Below are the code and all the weights of a small trained network. Each question names an input and a class and asks about switching units off, where a switched-off unit gives its printed mean instead of its output.

import numpy as np


def w(rows, s, z=0):
    codes = np.array(rows[::2]) - 128.0
    scale = np.full(codes.shape[1], s)
    scale[-1] = z or s
    return codes * scale


def norm(h):
    return h / np.sqrt((h * h).mean(-1, keepdims=True) + 1e-5)


def f(y):
    return y / 2 * (1 + np.tanh(0.7978845608 * (y + 0.044715 * y**3)))


def log_softmax(a):
    a = a - a.max(-1, keepdims=True)
    return a - np.log(np.exp(a).sum(-1, keepdims=True))


def net(x, mask):
    res = np.array(x, float).reshape(1, 8) / 4 @ E
    u = 0
    for l in range(4):
        y = f(norm(res) @ A[l][:, :-1].T + A[l][:, -1])
        res = res + np.where(mask[u : u + 4], y, B[l][:, -1]) @ B[l][:, :-1]
        u += 4
    return log_softmax(norm(res)[-1] @ U[:, :-1].T + U[:, -1])


A, B = {}, {}
E = w([
[143,97,145,134,128],'x0',
[140,89,6,152,8],'x1',
[227,170,117,154,134],'x2',
[109,100,85,190,188],'x3',
[130,129,126,127,129],'x4',
[118,136,137,141,120],'x5',
[127,166,84,89,147],'x6',
[119,133,137,139,121],'x7',
],0.011)
A[0] = w([
[254,194,114,228,156,2],'0.n0',
[165,164,168,50,57,42],'0.n1',
[143,120,39,239,245,41],'0.n2',
[30,71,126,107,136,28],'0.n3',
],0.017,0.0059)
B[0] = w([
[83,119,77,2,143,241],'0.n0',
[97,118,202,152,69,211],'0.n1',
[96,102,219,203,88,254],'0.n2',
[79,117,121,37,125,210],'0.n3',
],0.027,0.0071)
A[1] = w([
[156,199,59,203,187,89],'1.n0',
[173,183,198,152,252,11],'1.n1',
[86,119,105,210,124,33],'1.n2',
[148,147,76,124,141,30],'1.n3',
],0.019,0.0012)
B[1] = w([
[66,167,162,179,82,129],'1.n0',
[88,248,34,179,134,254],'1.n1',
[185,185,119,118,107,224],'1.n2',
[199,147,188,145,35,134],'1.n3',
],0.015,0.0036)
A[2] = w([
[143,189,171,106,255,7],'2.n0',
[134,98,18,162,109,138],'2.n1',
[81,90,151,50,180,107],'2.n2',
[177,169,187,78,121,24],'2.n3',
],0.021,0.0018)
B[2] = w([
[64,99,30,200,239,163],'2.n0',
[186,25,124,143,118,158],'2.n1',
[159,251,96,88,115,253],'2.n2',
[51,136,182,144,147,150],'2.n3',
],0.016,0.014)
A[3] = w([
[196,80,153,103,206,4],'3.n0',
[169,255,56,161,117,216],'3.n1',
[113,171,227,126,87,207],'3.n2',
[186,61,53,131,35,139],'3.n3',
],0.02,0.0021)
B[3] = w([
[129,253,196,149,154,127],'3.n0',
[222,39,114,147,65,227],'3.n1',
[166,65,118,150,160,249],'3.n2',
[122,181,125,153,219,206],'3.n3',
],0.02,0.013)
U = w([
[106,171,74,16,140,97],'0',
[91,129,251,192,120,90],'1',
[182,135,106,141,145,253],'2',
[175,171,33,206,206,66],'3',
],0.012,0.008)

Each question gives the input, the list of numbers given to net, and the class t.
The units are the neurons (one row each of A and B). Each row of codes is followed by its name. A weight is (code - 128) times the scale printed after its matrix; where a second scale follows, it is the last column's (A, B and U).
mask holds one flag per neuron, layer by layer. A switched-off neuron (its flag False) gives its mean, the last column of its row in B, instead of its output. The means were averaged over made-up inputs and are rounded, as every weight is.
A unit's drop is (log p(t) with every unit on - log p(t) with that unit switched off) / (log p(t) with every unit on - log p(t) with every unit switched off).
The circuit of an input: a set's keep is (log p(t) with only the set's units on - log p(t) with every unit switched off) / (log p(t) with every unit on - log p(t) with every unit switched off). Starting from the 12 units with the biggest drops (on a tie, the unit counted first), units are removed one at a time, each time the one whose removal leaves the highest keep (on an exact tie, the one counted first), for as long as the keep stays at least 0.8.
units of the circuit, in order: the units of the circuit, biggest drop first
most important unit: the unit with the biggest drop
top k neurons: the k neurons with the biggest drops, biggest first
top k neurons in layer l: the k neurons of layer l with the biggest drops, biggest first
drop when u is switched off: that unit's drop, to one decimal
input [8,7,-4,7,-7,8,0,-7], class 1: top 3 neurons : [0.n2 2.n2 0.n0]
input [-2,-6,-3,3,-7,4,4,8], class 3: top neuron : [0.n0]
input [1,-4,-6,6,-6,0,0,-6], class 0: top 2 neurons in layer 3 : [3.n1 3.n3]
input [-8,-7,-1,-6,5,8,-2,0], class 3: top 3 neurons : [0.n2 1.n1 0.n3]
input [0,6,1,-1,-3,4,-5,-5], class 3: top 3 neurons : [3.n3 2.n2 2.n1]
input [-1,2,7,-8,-7,7,-8,-2], class 1: top 4 neurons : [0.n1 0.n3 2.n3 3.n1]
input [-1,4,2,5,0,7,-3,4], class 1: top 3 neurons : [0.n2 2.n2 3.n1]
input [3,7,-4,-5,0,-3,2,-7], class 3: top 2 neurons : [3.n3 0.n0]
input [5,-8,-5,3,2,-2,-3,8], class 3: top 2 neurons : [2.n0 0.n0]
input [5,-5,5,2,2,-8,-2,-7], class 0: top 2 neurons : [0.n0 3.n2]
input [-6,-1,-7,7,5,0,-2,2], class 0: top 3 neurons : [0.n3 0.n1 2.n2]
input [1,-5,-2,-4,-4,-5,-4,6], class 3: top 2 neurons in layer 0 : [0.n2 0.n0]
input [5,-8,-6,-4,3,-4,4,5], class 3: top 2 neurons : [0.n0 2.n0]
input [-8,1,5,-7,0,3,-2,-2], class 1: units of the circuit, in order : [0.n1]
input [4,8,-1,-5,-4,-3,-4,1], class 3: top 3 neurons : [3.n3 0.n2 2.n2]
input [-8,7,-5,-8,-2,5,5,-3], class 1: top 2 neurons : [0.n0 0.n1]
input [5,-5,-4,-3,8,5,-5,1], class 2: top 2 neurons : [3.n1 2.n2]
input [0,1,-6,2,2,-8,-5,6], class 0: drop when 0.n3 is switched off : 1.2
input [-3,-1,4,-2,-1,-3,4,5], class 0: drop when 0.n0 is switched off : 1.8
input [6,-2,1,6,1,3,2,-5], class 1: units of the circuit, in order : [0.n2]
input [-7,0,-1,-6,2,5,1,3], class 1: drop when 0.n1 is switched off : 0.1
input [4,0,0,-5,6,-4,-2,-2], class 1: drop when 0.n1 is switched off : 0.2
input [-8,-2,8,8,0,7,7,-8], class 0: top 2 neurons in layer 0 : [0.n0 0.n1]
input [7,7,-1,3,-2,-8,-4,-7], class 3: top 2 neurons in layer 3 : [3.n3 3.n1]
input [-8,3,4,-1,-1,6,2,6], class 0: top 2 neurons in layer 0 : [0.n0 0.n2]
input [3,-3,-5,-2,0,6,-5,2], class 0: top 2 neurons in layer 0 : [0.n3 0.n2]
input [0,4,-3,-8,-1,-1,7,-4], class 1: most important unit : 0.n1
